Here is a tiny trained network, its code and every weight. The questions are about switching its units off for an input and a class, where a switched-off unit gives its printed mean instead of its output.

import numpy as np


def w(rows, s, z=0):
    codes = np.array(rows[::2]) - 128.0
    scale = np.full(codes.shape[1], s)
    scale[-1] = z or s
    return codes * scale


def f(y):
    return y / 2 * (1 + np.tanh(0.7978845608 * (y + 0.044715 * y**3)))


def log_softmax(a):
    a = a - a.max(-1, keepdims=True)
    return a - np.log(np.exp(a).sum(-1, keepdims=True))


def net(x, mask):
    res = np.array(x, float).reshape(1, 5) / 4 @ E
    y = f(res @ A[0][:, :-1].T + A[0][:, -1])
    res = res + np.where(mask, y, B[0][:, -1]) @ B[0][:, :-1]
    return log_softmax(res[-1] @ U[:, :-1].T + U[:, -1])


A, B = {}, {}
E = w([
[199,121,48,199,68],'x0',
[254,67,174,220,154],'x1',
[50,126,126,215,95],'x2',
[92,229,216,145,119],'x3',
[119,61,113,145,32],'x4',
],0.0068)
A[0] = w([
[206,89,199,83,139,167],'N0',
[147,137,138,129,170,127],'N1',
[103,30,104,116,160,148],'N2',
[122,169,123,134,89,160],'N3',
[80,129,151,111,157,52],'N4',
[151,143,208,252,128,26],'N5',
[127,137,168,216,107,13],'N6',
[154,125,163,165,173,26],'N7',
[115,103,129,54,106,119],'N8',
[76,61,164,122,207,147],'N9',
[125,248,105,109,147,189],'N10',
[148,98,30,153,39,35],'N11',
[163,129,141,107,133,62],'N12',
[225,160,142,138,186,83],'N13',
[104,121,149,119,104,141],'N14',
[192,126,188,91,123,156],'N15',
[88,116,180,89,75,200],'N16',
[211,137,137,142,173,19],'N17',
[129,165,106,50,91,132],'N18',
[158,159,205,195,86,120],'N19',
[104,241,156,90,107,1],'N20',
[180,200,30,110,143,178],'N21',
[146,125,180,94,91,145],'N22',
],0.015,0.0024)
B[0] = w([
[239,167,114,135,235,231],'N0',
[94,136,133,161,155,159],'N1',
[98,93,232,193,115,207],'N2',
[135,143,85,73,83,161],'N3',
[56,152,158,127,136,174],'N4',
[131,232,44,167,58,253],'N5',
[109,180,88,140,64,196],'N6',
[145,135,85,161,164,177],'N7',
[189,131,223,95,154,185],'N8',
[80,186,212,205,101,198],'N9',
[13,107,63,81,127,242],'N10',
[192,74,225,196,29,240],'N11',
[147,115,116,116,177,142],'N12',
[95,109,119,217,215,235],'N13',
[139,161,166,96,104,150],'N14',
[194,160,85,101,217,195],'N15',
[186,223,196,69,115,200],'N16',
[103,104,120,217,183,210],'N17',
[128,30,191,38,148,203],'N18',
[179,199,43,123,111,218],'N19',
[85,172,145,3,183,237],'N20',
[87,21,29,125,118,202],'N21',
[194,182,112,83,154,152],'N22',
],0.023,0.0081)
U = w([
[171,225,52,172,81,169],'0',
[255,94,160,194,61,192],'1',
[117,170,203,179,162,139],'2',
[91,204,153,75,176,160],'3',
[183,40,120,103,134,2],'4',
[242,184,135,115,186,69],'5',
[116,86,52,135,117,149],'6',
[171,159,92,207,221,67],'7',
],0.009,0.0034)

Each question gives the input, the list of numbers given to net, and the class t.
The units are the neurons (one row each of A and B). Each row of codes is followed by its name. A weight is (code - 128) times the scale printed after its matrix; where a second scale follows, it is the last column's (A, B and U).
mask holds one flag per neuron, in row order. A switched-off neuron (its flag False) gives its mean, the last column of its row in B, instead of its output. The means were averaged over made-up inputs and are rounded, as every weight is.
A unit's drop is (log p(t) with every unit on - log p(t) with that unit switched off) / (log p(t) with every unit on - log p(t) with every unit switched off).
The circuit of an input: a set's keep is (log p(t) with only the set's units on - log p(t) with every unit switched off) / (log p(t) with every unit on - log p(t) with every unit switched off). Starting from the 12 units with the biggest drops (on a tie, the unit counted first), units are removed one at a time, each time the one whose removal leaves the highest keep (on an exact tie, the one counted first), for as long as the keep stays at least 0.8.
units of the circuit, in order: the units of the circuit, biggest drop first
k most important neurons: the k neurons with the biggest drops, biggest first
drop when u is switched off: that unit's drop, to one decimal
input [3,1,-7,-4,4], class 1: units of the circuit, in order => (N11)
input [-5,3,6,-2,6], class 0: 2 most important neurons => (N18, N11)
input [-4,7,-6,3,6], class 7: 3 most important neurons => (N13, N17, N20)
input [-2,-7,8,-8,0], class 1: 2 most important neurons => (N11, N20)
input [7,6,3,-3,-2], class 0: 2 most important neurons => (N5, N6)
input [-1,5,6,-5,-1], class 0: 3 most important neurons => (N5, N18, N8)
input [-5,3,1,3,-6], class 7: units of the circuit, in order => (N13, N7)
input [0,-6,-6,-3,-6], class 6: 4 most important neurons => (N21, N10, N16, N11)
input [8,-3,2,6,6], class 1: 2 most important neurons => (N11, N10)
input [-2,-1,3,-4,-6], class 2: 2 most important neurons => (N20, N9)
input [-3,-1,-4,2,3], class 5: 2 most important neurons => (N10, N22)
input [3,0,5,1,-7], class 0: 2 most important neurons => (N18, N5)
input [-2,-3,6,4,5], class 3: drop when N20 is switched off => 0.1
input [7,-3,-1,0,-2], class 6: units of the circuit, in order => (N21)
input [4,8,8,-2,-7], class 0: drop when N5 is switched off => 0.6
input [-4,-6,-4,-5,5], class 2: drop when N11 is switched off => 0.3
input [1,4,-6,6,4], class 7: drop when N13 is switched off => 1.0
